Here is a tiny trained network, its code and every weight. The questions are about switching its units off for an input and a class, where a switched-off unit gives its printed mean instead of its output.

import numpy as np


def w(rows, s, z=0):
    codes = np.array(rows[::2]) - 128.0
    scale = np.full(codes.shape[1], s)
    scale[-1] = z or s
    return codes * scale


def norm(h):
    return h / np.sqrt((h * h).mean(-1, keepdims=True) + 1e-5)


def f(y):
    return y / 2 * (1 + np.tanh(0.7978845608 * (y + 0.044715 * y**3)))


def log_softmax(a):
    a = a - a.max(-1, keepdims=True)
    return a - np.log(np.exp(a).sum(-1, keepdims=True))


def net(x, mask):
    res = np.array(x, float).reshape(1, 7) / 4 @ E
    u = 0
    for l in range(2):
        y = f(norm(res) @ A[l][:, :-1].T + A[l][:, -1])
        res = res + np.where(mask[u : u + 11], y, B[l][:, -1]) @ B[l][:, :-1]
        u += 11
    return log_softmax(norm(res)[-1] @ U[:, :-1].T + U[:, -1])


A, B = {}, {}
E = w([
[232,169,72,56,127],'x0',
[120,121,113,124,129],'x1',
[127,127,124,128,126],'x2',
[137,6,166,67,105],'x3',
[123,123,116,123,129],'x4',
[123,122,114,123,122],'x5',
[49,211,168,25,88],'x6',
],0.011)
A[0] = w([
[199,79,156,43,110,50],'L0N0',
[115,203,102,170,120,52],'L0N1',
[202,24,115,179,133,71],'L0N2',
[68,83,173,140,126,58],'L0N3',
[51,75,154,161,94,2],'L0N4',
[81,144,175,2,129,37],'L0N5',
[233,146,94,49,83,51],'L0N6',
[143,51,168,63,116,52],'L0N7',
[145,37,196,76,96,61],'L0N8',
[40,91,153,187,109,101],'L0N9',
[131,120,133,121,110,86],'L0N10',
],0.014,0.0069)
B[0] = w([
[55,117,128,157,178,204],'L0N0',
[104,183,50,155,147,178],'L0N1',
[165,122,128,131,54,254],'L0N2',
[120,86,166,113,178,173],'L0N3',
[117,122,135,82,153,167],'L0N4',
[196,136,124,141,11,254],'L0N5',
[129,83,219,53,192,234],'L0N6',
[70,144,62,216,167,194],'L0N7',
[38,168,5,196,162,213],'L0N8',
[155,134,175,57,152,227],'L0N9',
[123,105,130,148,134,115],'L0N10',
],0.015,0.0068)
A[1] = w([
[109,161,133,112,103,91],'L1N0',
[88,100,208,147,176,34],'L1N1',
[123,193,97,159,157,1],'L1N2',
[156,116,155,131,8,188],'L1N3',
[123,156,89,136,152,50],'L1N4',
[183,200,89,94,173,151],'L1N5',
[89,123,49,127,132,20],'L1N6',
[213,66,120,169,111,130],'L1N7',
[147,119,163,127,116,76],'L1N8',
[158,93,143,83,194,117],'L1N9',
[104,145,138,121,70,95],'L1N10',
],0.017,0.0049)
B[1] = w([
[187,60,77,150,35,149],'L1N0',
[189,164,213,65,167,165],'L1N1',
[83,43,96,146,188,172],'L1N2',
[242,190,75,194,97,255],'L1N3',
[95,94,107,117,154,150],'L1N4',
[45,9,122,191,179,199],'L1N5',
[83,118,128,169,143,174],'L1N6',
[177,255,113,56,27,202],'L1N7',
[101,172,82,121,155,141],'L1N8',
[93,91,204,16,145,185],'L1N9',
[244,127,134,163,126,160],'L1N10',
],0.0083,0.0091)
U = w([
[61,93,85,181,185,144],'0',
[216,171,143,125,40,216],'1',
[145,106,251,29,206,3],'2',
],0.016,0.0015)

Each question gives the input, the list of numbers given to net, and the class t.
The units are the neurons (one row each of A and B). Each row of codes is followed by its name. A weight is (code - 128) times the scale printed after its matrix; where a second scale follows, it is the last column's (A, B and U).
mask holds one flag per neuron, layer by layer. A switched-off neuron (its flag False) gives its mean, the last column of its row in B, instead of its output. The means were averaged over made-up inputs and are rounded, as every weight is.
A unit's drop is (log p(t) with every unit on - log p(t) with that unit switched off) / (log p(t) with every unit on - log p(t) with every unit switched off).
The circuit of an input: a set's keep is (log p(t) with only the set's units on - log p(t) with every unit switched off) / (log p(t) with every unit on - log p(t) with every unit switched off). Starting from the 12 units with the biggest drops (on a tie, the unit counted first), units are removed one at a time, each time the one whose removal leaves the highest keep (on an exact tie, the one counted first), for as long as the keep stays at least 0.8.
circuit, biggest first: the units of the circuit, biggest drop first
k most important neurons: the k neurons with the biggest drops, biggest first
top k neurons in layer l: the k neurons of layer l with the biggest drops, biggest first
drop of u: that unit's drop, to one decimal
input [-1,-2,-7,-6,-5,3,6], class 0: circuit, biggest first	(L0N1 L1N5)
input [-2,7,-4,8,3,-5,7], class 0: circuit, biggest first	(L0N8)
input [7,2,1,1,-3,6,-5], class 2: top 2 neurons in layer 0	(L0N6 L0N5)
input [4,-6,-7,-8,0,-8,8], class 0: top 2 neurons in layer 0	(L0N1 L0N2)
input [-7,5,5,6,-6,4,-7], class 1: 3 most important neurons	(L0N2 L0N6 L0N0)
input [1,-5,-1,-1,-5,-7,0], class 0: top 3 neurons in layer 0	(L0N5 L0N6 L0N9)
input [4,-6,-8,-4,-1,-6,-3], class 0: 4 most important neurons	(L1N5 L0N5 L0N1 L0N9)
input [-5,4,-2,-2,-4,8,5], class 1: 3 most important neurons	(L0N6 L0N5 L0N0)
input [-7,-1,-5,6,6,8,8], class 1: top 3 neurons in layer 0	(L0N5 L0N6 L0N0)
input [-7,7,1,3,5,-3,7], class 1: 4 most important neurons	(L0N5 L0N6 L0N0 L1N3)
input [-4,2,-6,4,-3,-2,5], class 1: 2 most important neurons	(L0N5 L0N0)
input [-1,-8,3,-1,0,-5,-1], class 0: 3 most important neurons	(L0N6 L0N5 L0N2)
input [-3,4,-7,-5,-1,7,-6], class 1: top 4 neurons in layer 0	(L0N8 L0N2 L0N7 L0N0)
input [4,-4,7,-1,-6,4,-2], class 2: circuit, biggest first	(L0N6)
input [8,-1,2,-7,6,-5,4], class 2: top 2 neurons in layer 0	(L0N6 L0N8)
input [-5,2,-1,-2,5,-1,6], class 1: 2 most important neurons	(L0N5 L0N6)
input [-2,-3,8,5,7,1,5], class 0: 2 most important neurons	(L0N8 L0N7)
input [-5,8,-7,2,5,-5,-6], class 1: top 2 neurons in layer 0	(L0N2 L0N6)
input [7,-2,5,8,5,-1,7], class 0: drop of L0N8	1.0
input [-3,1,-6,8,1,7,6], class 0: drop of L0N8	0.8
